Below is a small trained network, with its code and all its weights. Each question gives an input and a class and asks what happens when units are switched off, that is, made to give their printed mean instead of their output.

import numpy as np


def w(rows, s, z=0):
    codes = np.array(rows[::2]) - 128.0
    scale = np.full(codes.shape[1], s)
    scale[-1] = z or s
    return codes * scale


def norm(h):
    return h / np.sqrt((h * h).mean(-1, keepdims=True) + 1e-5)


def f(y):
    return y / 2 * (1 + np.tanh(0.7978845608 * (y + 0.044715 * y**3)))


def log_softmax(a):
    a = a - a.max(-1, keepdims=True)
    return a - np.log(np.exp(a).sum(-1, keepdims=True))


def net(x, mask):
    res = np.array(x, float).reshape(1, 8) / 4 @ E
    u = 0
    for l in range(3):
        y = f(norm(res) @ A[l][:, :-1].T + A[l][:, -1])
        res = res + np.where(mask[u : u + 6], y, B[l][:, -1]) @ B[l][:, :-1]
        u += 6
    return log_softmax(norm(res)[-1] @ U[:, :-1].T + U[:, -1])


A, B = {}, {}
E = w([
[130,129,133,128,133,127,138,128],'x0',
[148,169,47,169,207,47,68,138],'x1',
[196,109,128,65,77,44,143,102],'x2',
[56,114,2,65,142,127,188,160],'x3',
[129,128,129,128,133,127,135,129],'x4',
[127,127,124,129,125,128,124,124],'x5',
[138,98,144,71,194,157,91,92],'x6',
[126,126,122,126,117,132,109,129],'x7',
],0.012)
A[0] = w([
[105,79,128,74,188,143,73,37,50],'L0N1',
[83,48,99,39,91,138,161,184,97],'L0N2',
[126,116,163,129,104,241,141,156,113],'L0N3',
[107,205,116,194,3,84,201,199,15],'L0N4',
[220,106,113,10,77,54,168,81,1],'L0N5',
[103,117,163,2,218,149,95,32,10],'L0N6',
],0.0083,0.0051)
B[0] = w([
[181,126,121,136,123,139,134,202,179],'L0N1',
[150,172,137,95,114,148,146,109,238],'L0N2',
[121,75,143,118,142,112,115,86,209],'L0N3',
[196,53,105,146,120,174,134,207,210],'L0N4',
[61,118,173,118,96,64,92,184,252],'L0N5',
[200,79,104,185,97,174,173,251,211],'L0N6',
],0.015,0.0047)
A[1] = w([
[70,126,153,197,186,219,110,132,86],'L1N1',
[144,206,67,164,140,61,97,127,55],'L1N2',
[63,159,9,42,133,148,192,164,66],'L1N3',
[159,155,132,78,60,89,130,129,3],'L1N4',
[215,149,148,150,143,151,135,43,71],'L1N5',
[26,143,107,163,180,255,142,145,99],'L1N6',
],0.0089,0.0063)
B[1] = w([
[132,124,149,105,74,41,116,180,199],'L1N1',
[84,69,150,107,187,164,117,98,182],'L1N2',
[201,251,135,114,125,165,91,126,254],'L1N3',
[120,112,145,122,137,74,127,152,138],'L1N4',
[117,190,141,113,97,133,137,155,138],'L1N5',
[131,106,134,88,104,18,109,170,218],'L1N6',
],0.014,0.0047)
A[2] = w([
[197,97,62,179,213,107,102,140,83],'L2N1',
[182,180,254,219,89,124,75,85,109],'L2N2',
[75,76,142,56,68,205,215,76,16],'L2N3',
[151,158,74,136,221,79,85,118,171],'L2N4',
[132,178,196,92,33,138,137,148,251],'L2N5',
[136,109,33,247,69,151,154,179,84],'L2N6',
],0.0092,0.0027)
B[2] = w([
[106,48,117,130,49,176,177,88,177],'L2N1',
[149,224,2,27,130,146,181,152,219],'L2N2',
[93,60,77,240,165,120,111,41,163],'L2N3',
[85,70,235,203,94,194,188,37,187],'L2N4',
[56,151,101,214,241,146,94,76,254],'L2N5',
[208,90,202,56,138,162,114,169,176],'L2N6',
],0.0095,0.0087)
U = w([
[216,71,109,144,117,186,142,209,173],'0',
[153,245,93,101,151,158,129,93,196],'1',
[85,114,149,114,108,6,101,160,4],'2',
[94,61,120,169,148,169,140,29,177],'3',
],0.02,0.0016)

Each question gives the input, the list of numbers given to net, and the class t.
The units are the neurons (one row each of A and B). Each row of codes is followed by its name. A weight is (code - 128) times the scale printed after its matrix; where a second scale follows, it is the last column's (A, B and U).
mask holds one flag per neuron, layer by layer. A switched-off neuron (its flag False) gives its mean, the last column of its row in B, instead of its output. The means were averaged over made-up inputs and are rounded, as every weight is.
A unit's drop is (log p(t) with every unit on - log p(t) with that unit switched off) / (log p(t) with every unit on - log p(t) with every unit switched off).
The circuit of an input: a set's keep is (log p(t) with only the set's units on - log p(t) with every unit switched off) / (log p(t) with every unit on - log p(t) with every unit switched off). Starting from the 12 units with the biggest drops (on a tie, the unit counted first), units are removed one at a time, each time the one whose removal leaves the highest keep (on an exact tie, the one counted first), for as long as the keep stays at least 0.8.
units of the circuit, in order: the units of the circuit, biggest drop first
k most important neurons: the k neurons with the biggest drops, biggest first
top k neurons in layer l: the k neurons of layer l with the biggest drops, biggest first
drop of u: that unit's drop, to one decimal
input [-6,-6,8,-3,0,-3,0,0], class 2: units of the circuit, in order => (L0N5)
input [-4,6,-2,-5,1,-1,-4,4], class 3: units of the circuit, in order => (L1N2 L2N4)
input [3,1,-5,-6,-8,-4,5,5], class 1: 2 most important neurons => (L2N2 L0N4)
input [4,-5,-5,0,-6,2,4,-6], class 2: 2 most important neurons => (L1N6 L1N1)
input [-6,-8,-3,-6,0,4,4,-7], class 3: 2 most important neurons => (L0N3 L1N3)
input [-5,5,0,6,-7,-2,7,8], class 0: 2 most important neurons => (L0N6 L0N1)
input [-4,6,3,3,6,-7,6,-7], class 0: top 2 neurons in layer 0 => (L0N6 L0N1)
input [3,-7,-4,-5,2,-4,-3,-7], class 3: 3 most important neurons => (L1N3 L0N3 L2N3)
input [-8,8,0,7,2,-8,8,-6], class 0: top 4 neurons in layer 0 => (L0N6 L0N1 L0N3 L0N2)
input [-4,3,4,-6,-4,0,5,-8], class 1: 4 most important neurons => (L2N2 L0N4 L1N5 L2N6)
input [-1,8,-7,7,0,-5,6,-2], class 3: top 4 neurons in layer 0 => (L0N2 L0N5 L0N4 L0N6)
input [-2,8,1,-6,8,-5,5,2], class 3: 2 most important neurons => (L2N4 L1N3)
input [-4,7,-2,1,-3,-5,7,7], class 0: 3 most important neurons => (L0N6 L0N1 L2N5)
input [0,5,5,3,1,-7,-8,-6], class 0: units of the circuit, in order => (L0N4)
input [6,6,3,-6,3,-5,1,5], class 1: 2 most important neurons => (L2N2 L1N5)
input [-7,-4,4,2,5,-2,-1,7], class 2: 3 most important neurons => (L0N5 L1N4 L2N4)
input [4,-7,-7,7,-1,-6,3,-4], class 1: 2 most important neurons => (L1N3 L0N2)
input [-3,4,5,-1,-5,-2,5,5], class 0: 3 most important neurons => (L0N6 L0N1 L1N6)
input [7,-6,6,-2,6,-6,-3,2], class 2: top 2 neurons in layer 2 => (L2N4 L2N1)
input [3,-3,-1,8,7,5,4,1], class 1: units of the circuit, in order => (L1N3)
input [5,6,-1,0,-4,-4,7,8], class 0: top 2 neurons in layer 0 => (L0N6 L0N1)
input [-4,0,-8,2,1,7,-6,7], class 2: 3 most important neurons => (L1N6 L1N1 L0N6)
input [3,-8,-8,3,3,2,6,-4], class 2: 2 most important neurons => (L1N6 L1N1)
input [-3,-2,3,-7,2,0,-6,7], class 1: 2 most important neurons => (L2N2 L0N6)
input [3,3,-3,0,8,7,-1,-3], class 2: top 2 neurons in layer 1 => (L1N6 L1N1)
input [2,-5,-6,-8,8,1,2,1], class 1: drop of L2N2 => 0.9
input [1,-3,-5,-7,-8,-7,-3,-2], class 1: units of the circuit, in order => (L2N2)
input [0,4,2,5,-4,-8,6,-5], class 0: drop of L0N6 => 2.9
input [4,-3,4,-7,6,7,0,7], class 1: drop of L2N1 => 0.0
input [7,3,6,-2,6,0,-8,0], class 0: drop of L0N4 => 4.4
